[[4, 19, -29, -55, 15], [-39, -23, 52, 41, -34], [20, 35, -3, -2, 56]] value 56, 52
[37, 16, 24, -12, 68] value 68, 37
[[27, -13, 43, -19, -4, 34, -8], [42, 10, 23, -28, -6, -15, 0], [21, -4, -18, 50, -5, 10, 0]] value 50, 43
[[-7, 16, 28, 41, 55, 0], [11, -62, -69, -20, -3, 36], [54, 9, 28, 0, 65, 9]] value 65, 55
[[31, -1, 48, 33], [66, -68, 20, 59]] value 66, 59
[-63, -62, -25, -27, -31] value -25, -27
---
  71.4  -123.5    96.9   101.1 ==> 96.9
  1.52   -1.64    0.57   -3.78  -12.47   18.63  -14.17 ==> 18.63
-1.520  -1.333  -1.286  -0.961   0.322   1.616  -1.305 ==> 1.616
-0.176   0.043   0.003  -0.121  -0.091   0.175  -0.100 ==> 0.175
 0.17   0.18  -0.02   0.06  -0.15 ==> 0.06
-128.454   -15.523   -58.920   -54.525     5.766   -62.706   110.373 ==> -62.706
-0.2  -0.6   0.5   0.2  -1.4   1.2   1.2 ==> 1.2
-1.50   0.99   0.53  -0.59   1.36 ==> -0.59
---
[[5075 5935 6862 8005 3000 2678]
 [7007 7758 4824 4057 3604 6603]] >> 4824

[  93 -745  943   40] >> 93

[[ 46 172  49 251  37]
 [ 97 123 137 201 101]] >> 123

[[461 618  57 949 615]
 [572 644 960 411 549]
 [871 614 713 800 755]] >> 614

[[5205 7124 6264 4376 9547 9024 5097]
 [9744 9288 7891 7988 5311 4485 2331]
 [6927 4899 9109 7633 5607 3018 1294]] >> 7633

[7 5 3 1 4] >> 5

[[-17   4 -23   3  -3 -20]
 [ 10   2  15 -18 -28 -24]
 [  8   8  -1 -23  25 -47]] >> -1

[[8 4 5 6]
 [1 6 6 4]
 [5 2 3 5]] >> 5

[2 4 6 7 1 3 7] >> 7

[[36 62  7 25 58 66]
 [40 66 41 83 61 40]
 [38 75 24 73 68 53]] >> 24
---
7667	4281	8618	2576	7380
9933	5500	8985	7661	9539
result: 8618

67	82	89	99
222	142	62	70
result: 82

270	-297	210	417
111	353	-560	632
result: -297

2348	4873	8408	6058	6738	4633
2439	7429	7824	8453	9137	4047
result: 6058

4	3	3	4	4	2
3	3	4	1	3	8
result: 4

87	235	149	109
56	47	93	243
result: 235

142	202	75	71
32	47	165	191
result: 202
---
array([1060, 8817, 9770, 5808, 8276, 2411]) out 8817
array([7, 8, 5, 1]) out 8
array([3, 4, 2, 3, 4, 8, 6]) out 4
array([ 45, 216, 221, 196, 148]) out 216
array([4, 8, 7, 2, 0]) out 8
array([-43,  41, -34,   7]) out 41
---
22.87	8.69	-12.31	11.59	9.10	19.44
8.22	-1.81	21.70	-3.28	8.22	2.66
13.69	2.59	-11.98	2.73	-2.93	21.01
-> 22.87, 21.01

-5.37	-15.94	0.43	-5.69	1.63	-6.05	-3.36
5.65	11.77	2.10	9.75	0.94	3.81	-3.53
-> -5.37, -3.53

-1.135	-0.720	1.247	-0.835 -> -1.135, -0.835

-1.70	0.99	-0.73	0.04 -> -1.70, 0.04

-160.5	-42.7	-31.9	119.8	-20.2	53.6	-9.0 -> -160.5, -9.0

-16.789	-7.965	-12.543	-8.608	4.660	10.278 -> -16.789, 10.278

-0.504	1.417	-0.178	-1.013	-1.262 -> -0.504, -1.262

-2.3	12.0	0.0	-12.7	-10.9	-9.9	-14.5 -> -2.3, -14.5
---
8292  2685  6100  8983  3218  4845  1574
8934  4912  3374  3485  2282  7497  4445
3900  4126  5505  9421  8451  5182  4883
-> 9421, 1574

241  196  101  176   41 -> 241, 41

 244  -694   504  -856 -> 504, -856

 11    5    8    6   16
 -3   32    4   17  -45
-> 32, -45

362  278  154  845  497 -> 845, 154

 610  -403   -95  -524  -632 -> 610, -632

6886  5980  9432  9169  2507  5790 -> 9432, 2507

617  534  980  305  657  103 -> 980, 103

 99    9  130   66  226  108 -> 226, 9
---
array([[ -16.0,   22.5,   13.0,  152.0],
       [ 103.2,  -74.4,   75.5,    0.1],
       [ -57.7, -145.3,  -25.3, -201.5]])
13.0

array([[ 0.09, -0.22, -0.06, -0.02, -0.02, -0.03, -0.04],
       [ 0.12, -0.18, -0.03,  0.05, -0.01, -0.07, -0.04]])
-0.03

array([-0.16,  1.21,  1.52, -0.12, -1.31, -0.39])
-1.31

array([[-0.86, -1.09, -1.66, -2.04, -1.64, -0.51],
       [ 1.48, -0.36, -1.30, -0.59,  1.47,  0.76]])
-1.64

array([-160.281,  -42.512, -150.879,  -12.990,  122.337,   96.879,
       -184.285])
96.879

array([ 13.2, -10.5,  -0.8,  -2.7])
-0.8

array([ 15.8,  11.1, -13.0,   3.1,  14.6,  14.2,  14.9])
14.2

array([ 0.18,  1.43, -1.09, -1.33])
-1.09
